Below are the code and all the weights of a small trained network. Each question names an input and a target symbol and asks about switching units off, where a switched-off unit gives its printed mean instead of its output.

import numpy as np


def w(rows, s, z=0):
    codes = np.array(rows[::2]) - 128.0
    scale = np.full(codes.shape[1], s)
    scale[-1] = z or s
    return codes * scale


def norm(h):
    return h / np.sqrt((h * h).mean(-1, keepdims=True) + 1e-5)


def f(y):
    return y / 2 * (1 + np.tanh(0.7978845608 * (y + 0.044715 * y**3)))


def softmax(a):
    e = np.exp(a - a.max(-1, keepdims=True))
    return e / e.sum(-1, keepdims=True)


def log_softmax(a):
    a = a - a.max(-1, keepdims=True)
    return a - np.log(np.exp(a).sum(-1, keepdims=True))


def net(x, mask):
    ids = ['Λμξπστφψω'.index(c) for c in x.split()]
    T = len(ids)
    res = E[ids] + P[:T]
    r = norm(res)
    for j in range(2):
        rows = slice(3 * j, 3 * j + 3)
        q, k, v = (r @ M[0][rows].T for M in (Q, K, V))
        z = softmax(np.where(np.tri(T) > 0, q @ k.T / 3**0.5, -1e9)) @ v
        o = O[0][rows]
        res = res + np.where(mask[j], z, o[:, -1]) @ o[:, :-1]
    y = f(norm(res) @ A[0][:, :-1].T + A[0][:, -1])
    res = res + np.where(mask[2:6], y, B[0][:, -1]) @ B[0][:, :-1]
    return log_softmax(norm(res)[-1] @ U[:, :-1].T + U[:, -1])


Q, K, V, O, A, B = {}, {}, {}, {}, {}, {}
E = w([
[30,188,166,96,76,32],'Λ',
[156,116,104,204,216,172],'μ',
[97,137,91,195,237,157],'ξ',
[159,118,161,86,171,59],'π',
[137,199,162,126,85,144],'σ',
[113,90,203,7,96,7],'τ',
[175,144,193,169,129,119],'φ',
[205,117,84,168,142,90],'ψ',
[123,170,47,88,183,131],'ω',
],0.021)
P = w([
[9,99,159,155,142,82],'0',
[139,26,3,149,147,147],'1',
[154,97,122,62,125,150],'2',
[146,140,80,143,127,130],'3',
[207,123,102,96,146,139],'4',
[116,46,104,104,51,170],'5',
],0.005)
Q[0] = w([
[105,10,104,110,108,232],'H0',
[179,112,255,30,147,157],'H0',
[73,168,49,184,224,156],'H0',
[198,93,67,72,167,58],'H1',
[218,166,81,77,221,194],'H1',
[56,142,161,85,181,96],'H1',
],0.0073)
K[0] = w([
[41,206,132,181,154,78],'H0',
[142,180,201,177,69,149],'H0',
[72,112,115,56,126,112],'H0',
[126,138,1,88,149,100],'H1',
[187,221,140,116,144,149],'H1',
[156,107,145,119,211,192],'H1',
],0.0095)
V[0] = w([
[33,137,152,175,79,227],'H0',
[192,106,66,149,215,88],'H0',
[210,164,173,254,170,89],'H0',
[148,59,175,207,92,62],'H1',
[158,220,122,108,44,147],'H1',
[157,159,17,150,89,66],'H1',
],0.0077)
O[0] = w([
[139,208,124,108,166,102,18],'H0',
[84,88,169,42,100,177,228],'H0',
[131,165,207,129,114,220,254],'H0',
[245,215,206,151,60,135,144],'H1',
[155,172,122,55,88,190,71],'H1',
[241,74,97,34,2,206,158],'H1',
],0.0075,0.0058)
A[0] = w([
[93,210,230,121,135,155,253],'N0',
[169,72,110,2,222,167,5],'N1',
[140,106,240,90,163,140,108],'N2',
[178,245,132,78,107,183,29],'N3',
],0.0072,0.0034)
B[0] = w([
[159,194,92,114,135,166,255],'N0',
[63,171,62,186,107,135,170],'N1',
[121,67,140,252,84,90,210],'N2',
[95,140,108,97,166,18,156],'N3',
],0.011,0.0054)
U = w([
[59,166,97,142,2,74,2],'Λ',
[140,91,162,146,170,211,34],'μ',
[62,97,155,104,217,160,37],'ξ',
[103,29,150,185,79,82,168],'π',
[165,201,94,37,142,139,183],'σ',
[127,74,183,43,113,58,170],'τ',
[161,179,180,162,77,193,113],'φ',
[219,70,121,69,29,221,185],'ψ',
[78,96,43,49,72,166,222],'ω',
],0.0093,0.0039)

Each question gives the input, a string of symbols that net reads in full, and the target symbol t.
The units are the heads (3 rows each of Q, K, V and O) and the neurons (one row each of A and B). Each row of codes is followed by its name. A weight is (code - 128) times the scale printed after its matrix; where a second scale follows, it is the last column's (O, A, B and U).
mask holds one flag per unit, heads first, then neurons. A switched-off unit (its flag False) gives its mean, the last column of its rows in O or B, instead of its output. The means were averaged over made-up inputs and are rounded, as every weight is.
A unit's drop is (log p(t) with every unit on - log p(t) with that unit switched off) / (log p(t) with every unit on - log p(t) with every unit switched off).
The circuit of an input: a set's keep is (log p(t) with only the set's units on - log p(t) with every unit switched off) / (log p(t) with every unit on - log p(t) with every unit switched off). Starting from all 6 units, units are removed one at a time, each time the one whose removal leaves the highest keep (on an exact tie, the one counted first), for as long as the keep stays at least 0.8.
units of the circuit, in order: the units of the circuit, biggest drop first
k most important neurons: the k neurons with the biggest drops, biggest first
heads that matter: for each layer, one digit per head in row order, 1 if its drop is at least 0.15 and else 0, layers parted by /
drop when u is switched off: that unit's drop, to one decimal
input ψ π φ π, target φ: units of the circuit, in order : [H0]
input σ ξ ω ξ, target ω: units of the circuit, in order : [H0 H1]
input π ψ τ, target ψ: heads that matter : 11
input ω μ π, target π: 2 most important neurons : [N2 N0]
input π π μ, target π: heads that matter : 11
input σ σ Λ, target σ: 2 most important neurons : [N2 N0]
input π σ μ ω μ, target ω: 2 most important neurons : [N1 N2]
input τ φ φ π ψ τ, target ψ: 2 most important neurons : [N0 N3]
input π π ψ π, target ψ: heads that matter : 11
input φ μ ω σ, target σ: heads that matter : 00
input τ τ μ μ ω π, target ω: drop when N1 is switched off : 0.3
input Λ Λ π, target π: drop when N1 is switched off : 0.1
input Λ π π φ π, target φ: drop when H0 is switched off : 0.7
input σ Λ π, target σ: most important neuron : [N2]
